Below are the code and all the weights of a small trained network. Each question names an input and a class and asks about switching units off, where a switched-off unit gives its printed mean instead of its output.

import numpy as np


def w(rows, s, z=0):
    codes = np.array(rows[::2]) - 128.0
    scale = np.full(codes.shape[1], s)
    scale[-1] = z or s
    return codes * scale


def norm(h):
    return h / np.sqrt((h * h).mean(-1, keepdims=True) + 1e-5)


def f(y):
    return y / 2 * (1 + np.tanh(0.7978845608 * (y + 0.044715 * y**3)))


def log_softmax(a):
    a = a - a.max(-1, keepdims=True)
    return a - np.log(np.exp(a).sum(-1, keepdims=True))


def net(x, mask):
    res = np.array(x, float).reshape(1, 4) / 4 @ E
    u = 0
    for l in range(3):
        y = f(norm(res) @ A[l][:, :-1].T + A[l][:, -1])
        res = res + np.where(mask[u : u + 5], y, B[l][:, -1]) @ B[l][:, :-1]
        u += 5
    return log_softmax(norm(res)[-1] @ U[:, :-1].T + U[:, -1])


A, B = {}, {}
E = w([
[102,204,115,115,149,76],'x0',
[147,135,108,126,214,142],'x1',
[104,184,112,134,108,189],'x2',
[155,131,189,2,134,167],'x3',
],0.0081)
A[0] = w([
[152,85,139,94,120,5,83],'0.n1',
[144,206,100,128,86,168,88],'0.n2',
[142,139,143,49,113,118,15],'0.n3',
[104,203,133,107,133,64,37],'0.n4',
[99,128,161,123,39,96,4],'0.n5',
],0.012,0.0032)
B[0] = w([
[111,188,181,187,171,254,255],'0.n1',
[69,159,158,155,173,194,227],'0.n2',
[108,116,139,169,115,11,208],'0.n3',
[181,56,78,133,38,186,207],'0.n4',
[172,186,26,133,234,138,204],'0.n5',
],0.014,0.0035)
A[1] = w([
[163,169,193,47,95,133,181],'1.n1',
[118,168,129,212,98,80,60],'1.n2',
[246,115,113,119,4,202,186],'1.n3',
[254,194,33,73,229,121,11],'1.n4',
[40,40,139,128,109,17,127],'1.n5',
],0.0099,0.0013)
B[1] = w([
[190,236,62,223,46,107,188],'1.n1',
[106,146,184,116,107,45,225],'1.n2',
[143,5,104,111,133,129,223],'1.n3',
[96,116,25,112,247,102,252],'1.n4',
[106,83,156,105,185,131,192],'1.n5',
],0.012,0.0038)
A[2] = w([
[38,128,126,187,95,9,68],'2.n1',
[221,229,148,1,60,34,6],'2.n2',
[147,35,32,129,129,138,242],'2.n3',
[7,147,232,106,150,140,87],'2.n4',
[44,183,126,46,62,243,105],'2.n5',
],0.0094,0.0016)
B[2] = w([
[247,147,121,113,88,74,235],'2.n1',
[216,106,145,194,101,6,161],'2.n2',
[114,199,78,75,52,145,253],'2.n3',
[171,52,181,47,198,95,185],'2.n4',
[147,102,224,203,157,209,186],'2.n5',
],0.011,0.0057)
U = w([
[195,159,134,167,100,9,154],'0',
[105,152,206,179,168,187,174],'1',
[98,175,39,121,185,106,159],'2',
[131,76,83,107,39,165,145],'3',
[97,85,169,68,148,106,113],'4',
[40,116,178,84,108,79,3],'5',
],0.013,0.0059)

Each question gives the input, the list of numbers given to net, and the class t.
The units are the neurons (one row each of A and B). Each row of codes is followed by its name. A weight is (code - 128) times the scale printed after its matrix; where a second scale follows, it is the last column's (A, B and U).
mask holds one flag per neuron, layer by layer. A switched-off neuron (its flag False) gives its mean, the last column of its row in B, instead of its output. The means were averaged over made-up inputs and are rounded, as every weight is.
A unit's drop is (log p(t) with every unit on - log p(t) with that unit switched off) / (log p(t) with every unit on - log p(t) with every unit switched off).
The circuit of an input: a set's keep is (log p(t) with only the set's units on - log p(t) with every unit switched off) / (log p(t) with every unit on - log p(t) with every unit switched off). Starting from the 12 units with the biggest drops (on a tie, the unit counted first), units are removed one at a time, each time the one whose removal leaves the highest keep (on an exact tie, the one counted first), for as long as the keep stays at least 0.8.
circuit, biggest first: the units of the circuit, biggest drop first
most important unit: the unit with the biggest drop
top k neurons: the k neurons with the biggest drops, biggest first
top k neurons in layer l: the k neurons of layer l with the biggest drops, biggest first
input [-2,2,-2,5], class 0: top 3 neurons -> 1.n1, 0.n2, 0.n5
input [-8,5,6,1], class 3: circuit, biggest first -> 1.n3, 2.n3
input [0,-7,5,7], class 0: top 2 neurons in layer 0 -> 0.n3, 0.n1
input [5,3,7,7], class 0: top 2 neurons -> 0.n1, 1.n1
input [1,-6,5,-4], class 2: top 2 neurons -> 0.n5, 0.n1
input [0,1,-1,-3], class 4: most important unit -> 0.n5
input [7,-8,-7,-6], class 2: top 3 neurons in layer 0 -> 0.n5, 0.n2, 0.n3
input [-6,4,-3,-2], class 3: top 3 neurons -> 0.n5, 0.n3, 1.n4
input [2,4,4,3], class 1: circuit, biggest first -> 0.n5, 2.n5
input [4,7,-8,7], class 1: top 4 neurons -> 0.n1, 0.n5, 1.n2, 2.n1
input [-8,5,-1,-7], class 3: circuit, biggest first -> 0.n5, 2.n3
input [-6,7,-3,5], class 2: top 2 neurons -> 0.n4, 1.n4
input [-8,3,-1,6], class 3: top 2 neurons in layer 0 -> 0.n5, 0.n2
input [4,2,0,5], class 0: circuit, biggest first -> 0.n3
input [8,-6,6,-6], class 3: top 4 neurons -> 0.n4, 0.n1, 0.n3, 1.n3
input [3,2,-4,5], class 0: top 2 neurons -> 0.n3, 0.n2
input [-2,5,2,6], class 0: top 3 neurons -> 0.n5, 1.n1, 0.n3
input [-3,0,5,5], class 0: top 3 neurons -> 0.n1, 1.n1, 0.n3
input [-1,4,3,7], class 0: top 2 neurons -> 0.n5, 1.n1
input [-1,7,-8,-5], class 1: top 3 neurons in layer 0 -> 0.n1, 0.n5, 0.n3
input [5,-8,-6,4], class 2: top neuron in layer 2 -> 2.n5
input [-8,2,2,-6], class 3: top 3 neurons in layer 0 -> 0.n3, 0.n5, 0.n2
